J644: [ 12 -12 -13 -18 -16 -31 -29 -26]
J639: [-8  6  3 11 18 18 28 25]
J874: [ 71 -69 -65 -54 -66 -62 -80 -73]
J498: [ 32 -18 -22 -32 -35 -48  28  24]
rest: [ 32 -18 -22] => [-32 -35 -48  28  24]
rest: [-65 -54 -66 -62] => [-80 -73]

J373: [ 68   0  23  -6  34 -11]
J994: [-12  32  -6 -14   3  49]
J868: [ 24  10 -15 -12   0  47]
J971: [ -4  37   1   9 -26  13]
J825: [ 29   9 -16 -14   0  50]
J467: [ 29   8 -16 -14   3  50]
J897: [ 32  -5 -16 -18  13  47]
J371: [ 35  -6 -16 -18  15  46]
J166: [ 25  13 -17 -12  -2  53]
J576: [-4 37  0  9 -7 50]
J732: [ 42 -10 -12 -19  22  41]
J663: [29  9 23 -5  3 50]
rest: [-4 37  1  9] => [-26  13]
rest: [23 -6] => [ 34 -11]
rest: [-14   0] => [50]
rest: [-17 -12] => [-2 53]
rest: [ 32  -5 -16 -18] => [13 47]

J869: [ 56 -24  21 -85]
J77: [-39   8 -32  22]
J785: [-29 -23 -13  -9]
J683: [-31 -22 -12  -9]
J882: [-33 -25 -13 -10]
J495: [-29 -22 -12 -15]
J841: [-24 -30  -7 -27]
J892: [-38 -25 -16 -30]
J796: [-38 -25 -16  -8]
J299: [-43 -23 -19   1]
which: [-29 -23 -13  -9] => J785
rest: [-23 -19] => [1]
rest: [-29 -22] => [-12 -15]

J983: [ 16  18 -10 -30 -38  15  -1  16 -27 -36 -23 -17  -8  -6  16 -20   1 -71
 -11  -2  19  41  43 -18 -26   7 -46 -15 -33  18  12  16  51  -2  14  15
  35 -11 -19 -17  -4 -19]
J160: [-33   5  15 -10 -17  -7 -61   8   4   8 -12 -22 -12  45  38 -34  18  -2
 -50  17 -35   6  38 -52  -6  -4  12   3   8  22   9 -53  52  -2  29 -44
  11  12  19 -19   1  23]
J699: [  5 -44  38 -19  -7   9  -4  41 -66 -22 -35  36 -22 -36 -25 -37  -2 -12
  18  53 -22 -27   4   6 -22 -13  -8 -17 -20 -21   2   8  -8  -3  35 -43
  41 -16  28 -16  -4 -19]
J826: [ -8   3  -7 -29 -38  15 -29 -22 -40 -20 -40  52 -36  -1 -12 -10  -1 -10
  20 -14  20   3  10 -32   2  17 -22   1 -27 -68 -44   8  21 -19  28  26
  53 -10 -15 -13  16 -28]
rest: [  7 -46] => [-15 -33  18  12  16  51  -2  14  15  35 -11 -19 -17  -4 -19]
rest: [-29 -38  15] => [-29 -22 -40 -20 -40  52 -36  -1 -12 -10  -1 -10  20 -14  20   3  10 -32
   2  17 -22   1 -27 -68 -44   8  21 -19  28  26  53 -10 -15 -13  16 -28]
rest: [52 -2] => [ 29 -44  11  12  19 -19   1  23]

J401: [-34  20  14 -32 -33   8]
J171: [-85  44  59 -68 -65  36]
J53: [ 8 33 35  2  9 -7]
J494: [-15   8 -23   4 -10  17]
J337: [-64  33  34 -55 -56  28]
J222: [-68  38  33 -37 -65  15]
rest: [33 34] => [-55 -56  28]
rest: [ 59 -68 -65] => [36]

J585: [ 36  74  79  55  24  10  22  46  61  47   5 -44 -75 -72 -41  -1  19  10
 -17 -40 -39 -12  25  48  39   4 -35 -53 -37   1  40  55  39  12  -9  -3
  27  58  66  41  -9 -58 -83 -72 -43 -17 -12 -30]
J846: [ 45  17  11  28  53  60  37 -10 -57 -78 -66 -27   7  20   3 -25 -43 -33
   1  35  49  30  -9 -44 -51 -48 -14  47  53  31   3 -10   5  38  63  62
  28 -26 -69 -83 -65 -33 -12 -16 -38 -56 -49 -12]
J11: [ 66  74  79  56  24  10  55  23 -27 -68 -77 -53 -14  15  17  -6 -34 -43
 -24  13  44  45  19 -23 -50 -47 -14  27  53  48  22  -4  -8  15  48  67
  54  10 -42 -77 -80 -54 -23 -10 -21 -46 -56 -40]
J931: [ 65  81  65  34  12  16  38  58  56  22 -28 -68 -78 -53 -14  16  16  -7
 -34 -43 -23  13  43  46  18 -24 -51 -46 -13  29  52  -4  -7  -4  -8  15
  48  67  54   9 -44 -78 -79 -54 -24 -10 -22 -46]
rest: [-47 -14] => [ 27  53  48  22  -4  -8  15  48  67  54  10 -42 -77 -80 -54 -23 -10 -21
 -46 -56 -40]
rest: [53 60 37] => [-10 -57 -78 -66 -27   7  20   3 -25 -43 -33   1  35  49  30  -9 -44 -51
 -48 -14  47  53  31   3 -10   5  38  63  62  28 -26 -69 -83 -65 -33 -12
 -16 -38 -56 -49 -12]
rest: [74 79 55 24 10] => [ 22  46  61  47   5 -44 -75 -72 -41  -1  19  10 -17 -40 -39 -12  25  48
  39   4 -35 -53 -37   1  40  55  39  12  -9  -3  27  58  66  41  -9 -58
 -83 -72 -43 -17 -12 -30]

J138: [ 43 -31 -69  49  41   2  29   1 -33  18]
J589: [  8 -20   5   1  11   2 -17  24   8  11]
J380: [  6 -20   5   1  11   2 -17  24   8  11]
J144: [ 33 -18 -22   2  11   2   9  29 -15  16]
rest: [ 43 -31 -69  49] => [ 41   2  29   1 -33  18]
which: [ 43 -31 -69  49  41   2  29   1 -33  18] => J138
rest: [49 41  2 29] => [  1 -33  18]

J348: [ -7 -72 -36   7  20  -1  28]
J577: [-40 -47  26  34 -58  44  32]
J105: [-33  34  20  -5  47  19  17]
J395: [ 50 -38  35  23  26  33   2]
J113: [-33  34  20  -4 -36  -9  58]
J109: [-10  81  13 -19   4   8   1]
J863: [-39  82  13  12   4  25 -34]
J232: [-25 -24  41  43   1 -33  51]
J168: [-33  35  13  12 -52  38 -16]
J704: [-26 -10   4  -9 -58  43  31]
J30: [-12  15 -13 -36 -19  52  54]
rest: [81 13] => [-19   4   8   1]
rest: [-58  43] => [31]
rest: [-33  35  13  12] => [-52  38 -16]
rest: [  1 -33] => [51]
rest: [-33  34  20  -4] => [-36  -9  58]
rest: [ -7 -72 -36   7] => [20 -1 28]
rest: [-39  82  13  12] => [  4  25 -34]

J764: [ 29 -20 -47  38  64]
J107: [35 -5  8 15 20]
J722: [ 46   4   4 -25  -7]
J362: [-8  5 28 41 40]
J775: [ 29 -19 -22  -1 -14]
J829: [ 34  -9  29 -35 -61]
J188: [ 29 -19 -22   0 -14]
rest: [-8  5] => [28 41 40]
rest: [35 -5  8] => [15 20]
rest: [-47  38] => [64]
rest: [ 5 28] => [41 40]
rest: [ 29 -20] => [-47  38  64]

J476: [ 70  44 -19  79]
J853: [-42 -42 -31 -41]
J657: [-49 -36   5 -51]
J596: [-52 -38   4 -54]
J745: [ 68 -38   4 -54]
J942: [  6  -2 -23  11]
J772: [ 69 -38   4 -54]
J618: [ 74  51 -20  85]
J822: [-49 -37  -2 -50]
rest: [ 68 -38] => [  4 -54]
rest: [-52 -38   4] => [-54]
rest: [ 70  44 -19] => [79]

J49: [ -3 -20 -13 -27  44  -4  -8 -23 -21 -17  21  11 -12  29   0 -39   5   1
   5   2   0  22 -39 -20  30   0  33  31  27 -43 -40 -45  14  30 -20  21
  70   4 -14  22  12 -24 -15 -35  -6  33  30 -16 -39  -1   2  -3  -1  32
  20  19 -41 -10  37  16   8   9]
J447: [ -3  -3 -18 -27  44  -4   3 -17 -21 -17  21  11 -15  19 -12 -39 -20   1
   4  -2   0  21 -24  -4   3 -13  20  -6  26 -28 -52 -43  -1  30  -5  21
  37 -11 -14  25   9 -24 -17 -22  -6  34  -4 -17 -26  -1  17  -9  -1  32
  21  11 -40 -10  14  -5   5  17]
J832: [ -3  -3 -18 -27  44  -4   3 -17 -21 -17  21  11 -15  19 -12 -39 -20   1
   4  -2   0  21 -24  -4   3 -13  20  -6  26 -28 -52 -43  -1  30  -5  21
  37 -11 -14  25   9 -24 -17 -22  -6  34  -4 -16   4  -1  26 -25  -1  33
   1   9 -30 -10  36 -15   5 -18]
rest: [-10  37] => [16  8  9]
rest: [-30 -10] => [ 36 -15   5 -18]
rest: [  0 -39] => [  5   1   5   2   0  22 -39 -20  30   0  33  31  27 -43 -40 -45  14  30
 -20  21  70   4 -14  22  12 -24 -15 -35  -6  33  30 -16 -39  -1   2  -3
  -1  32  20  19 -41 -10  37  16   8   9]
rest: [32 21] => [ 11 -40 -10  14  -5   5  17]

J254: [ 76   7 -13   4]
J987: [ 76   7 -13   3]
J981: [76  8 16  3]
J840: [ 76   7 -12   0]
J938: [ 76   7 -13   0]
rest: [76  8] => [16  3]
which: [ 76   7 -12   0] => J840
which: [76  8 16  3] => J981
which: [ 76   7 -13   4] => J254
which: [ 76   7 -13   0] => J938

J998: [  6   2   9  36 -48  70  28]
J695: [ -8 -17  10  36 -48  70  28]
J462: [ -7 -17  -5  -6  22 -23 -11]
J492: [ -1   8  14 -30   1 -21 -12]
rest: [ -7 -17] => [ -5  -6  22 -23 -11]
rest: [  8  14 -30] => [  1 -21 -12]
rest: [ -7 -17  -5  -6] => [ 22 -23 -11]

J791: [-46  21  14  -8 -46]
J527: [-40  26  80 -72 -55]
J45: [-41  26  80  -7 -46]
J872: [-13  23  15   9 -30]
J69: [-42  26  80  -7 -46]
rest: [-40  26  80 -72] => [-55]
rest: [-13  23] => [ 15   9 -30]
rest: [-40  26  80] => [-72 -55]
rest: [-46  21  14  -8] => [-46]
rest: [-41  26  80] => [ -7 -46]
rest: [-40  26] => [ 80 -72 -55]

J812: [  5 -52   1  -4 -24  10  -1   5 -17 -29 -13   4 -27  50   0  -1   8  -2
  40  23  61  -3 -61   1   3   1  -2   2  -3  11  -4  10  -5   4 -28  -3
 -52 -15  75   6 -26  10 -13  -4  -3  -9  20  14   2  -4   3  -3 -66 -10
   0   3   0]
J88: [ -2 -20   0   2   9   0  -1   5 -17 -29 -12  -2   6  10   6 -11 -10  -1
   8 -25 -18   1 -11   0  -6   0   2   0  -1   4  -4   5  -5  -2   4   1
 -23   2  23  -3  48   2  -3   0  -4  60 -19 -15  -2   1   1  -3  -8 -14
   0 -12   1]
J21: [  4 -32   1  -2 -15   6  -1  -5 -26  63  -4   3 -18  31   0   0   6  -2
  25  18  39  -2 -39   0   4   0  -2   1  -1   6  -3   5  -3   3 -19  -2
 -33  -9  45   5 -20   6  -9  -2  -2  -8  14  14   1  -3   2  -2 -44 -11
   0   3   0]
rest: [-11   0   3] => [0]
rest: [-13  -4  -3] => [ -9  20  14   2  -4   3  -3 -66 -10   0   3   0]
rest: [-8 14] => [ 14   1  -3   2  -2 -44 -11   0   3   0]
rest: [  5 -17 -29 -12] => [ -2   6  10   6 -11 -10  -1   8 -25 -18   1 -11   0  -6   0   2   0  -1
   4  -4   5  -5  -2   4   1 -23   2  23  -3  48   2  -3   0  -4  60 -19
 -15  -2   1   1  -3  -8 -14   0 -12   1]

J687: [ 14  21 -55  37  -5 -77 -65 -55  12   5 -17  48 -16 -13 -27 -34  63  21
  58   3  42  -3  -6   4   8  31 -27   6  21  -6 -16  56  10 -54  46   0
 -22 -35]
J553: [ 12  24 -53  38  -5 -77 -64 -52  10   0 -16  45 -16 -11 -24 -39  62  20
  58   2  41  -4  -8   1   7  29 -31   2  21  -8 -21  51   7 -53  51  -4
 -21 -34]
J351: [ 10  35 -43  40 -16 -72 -45 -25 -12  -7  -4  27 -15  -7  -5 -40  62  18
  41  -1  40  -5 -18 -10   6  13 -21   7  12  -7 -47  20 -11 -48  70 -30
 -10 -26]
J917: [ 10  35 -44  40 -13 -74 -49 -30  -8  -7  -7  31 -15  -7  -8 -59  61  17
  45  -1  40  -5 -16  -9   5  16 -23   6  14  -8 -43  36  -4 -50  65 -17
 -13 -28]
J424: [ 10  33 -47  40  -9 -76 -57 -40   0  -4 -12  39 -16  -7  -5 -63  61  18
  52  -1  40  -5 -14  -6   6  21 -27   5  17 -10 -35  37  -4 -50  65 -17
 -17 -31]
J842: [ 11  28 -51  39  -7 -78 -62 -48   6   0 -16  44 -16 -10 -21 -44  61  19
  56   1  41  -4 -10  -1   6  26 -30   3  20  -9 -26  47   3 -51  56  -8
 -20 -33]
rest: [ 37  -4 -50  65 -17] => [-17 -31]
rest: [-16 -72 -45] => [-25 -12  -7  -4  27 -15  -7  -5 -40  62  18  41  -1  40  -5 -18 -10   6
  13 -21   7  12  -7 -47  20 -11 -48  70 -30 -10 -26]
rest: [  0 -16  44] => [-16 -10 -21 -44  61  19  56   1  41  -4 -10  -1   6  26 -30   3  20  -9
 -26  47   3 -51  56  -8 -20 -33]
rest: [ -5 -40] => [ 62  18  41  -1  40  -5 -18 -10   6  13 -21   7  12  -7 -47  20 -11 -48
  70 -30 -10 -26]
rest: [-27   5] => [ 17 -10 -35  37  -4 -50  65 -17 -17 -31]
rest: [-39  62] => [ 20  58   2  41  -4  -8   1   7  29 -31   2  21  -8 -21  51   7 -53  51
  -4 -21 -34]
rest: [ 21 -55  37] => [ -5 -77 -65 -55  12   5 -17  48 -16 -13 -27 -34  63  21  58   3  42  -3
  -6   4   8  31 -27   6  21  -6 -16  56  10 -54  46   0 -22 -35]

J71: [ 32 -24  28 -15]
J526: [ 31 -66  17 -13]
J352: [ 28  39 -13   4]
J836: [-44  16 -24   1]
J631: [-40  19   6  -5]
J569: [-10  19 -28   8]
J200: [-41  19 -28   7]
J389: [  2 -67  -5 -10]
rest: [-41  19] => [-28   7]
rest: [  2 -67] => [ -5 -10]
rest: [19  6] => [-5]
rest: [ 39 -13] => [4]

J108: [-23 -31   1 -16 -24   1   8  42  -2   5  -4]
J99: [-32  17   0  31  -2   4  47 -69  10   5  -1]
J234: [ -6 -37  -5  15   4  -2  30 -61   5  -8  -5]
J201: [-32  17   0  31 -12   4  47 -69  10   1  23]
J858: [  2  -1   2 -23   0   4 -38  42  -3  -2  13]
J417: [-12 -31  -2  -1 -39  -5   8 -70  13   3 -17]
J721: [-32  17  -1  31 -12   4  47 -69  10   5  -1]
J624: [16 23  5 10 -8  0  8 -1 -3  9 -9]
rest: [-16 -24   1] => [ 8 42 -2  5 -4]
rest: [13  3] => [-17]
rest: [42 -2] => [ 5 -4]
rest: [17 -1] => [ 31 -12   4  47 -69  10   5  -1]

J985: [34 21 24 30 74]
J799: [ 4 23 23 30 74]
J468: [ 34  22  24 -61  74]
rest: [ 4 23] => [23 30 74]
rest: [23 23 30] => [74]
rest: [21 24 30] => [74]
rest: [ 22  24 -61] => [74]
rest: [34 21 24] => [30 74]
rest: [34 22 24] => [-61  74]

J558: [  4  -2 -21  -6  24 -35 -13  26 -35  30 -23 -27 -16 -22 -21 -16 -16  -6
  22   5  17 -14]
J253: [ 16  -9 -31 -24  42 -41 -27  41 -50  49 -39 -51 -38 -24 -12   6 -10 -23
  38 -14  23 -23]
J448: [  4  -2 -22  -6  24 -35 -13  26 -35  30 -23 -27 -16 -22 -21 -16 -16  -6
  22   4  -4  26]
J786: [ 20   4 -23   2 -42   4   5 -38  -2 -46   3  -8  -3  82  80  86  90  19
 -31   8 -22  -9]
J730: [-20  -8   6   5  18   9  11  29   3  20 -23 -27 -17 -22 -81 -77 -86 -14
  17   5  22  16]
J174: [-22  -9 -32 -24  42 -41   4   8  22  25   6  28  13 -59 -54 -67 -69  -9
  10   0   4  18]
rest: [ -9 -31 -24  42 -41] => [-27  41 -50  49 -39 -51 -38 -24 -12   6 -10 -23  38 -14  23 -23]
rest: [  4  -2 -21] => [ -6  24 -35 -13  26 -35  30 -23 -27 -16 -22 -21 -16 -16  -6  22   5  17
 -14]
rest: [-67 -69] => [-9 10  0  4 18]

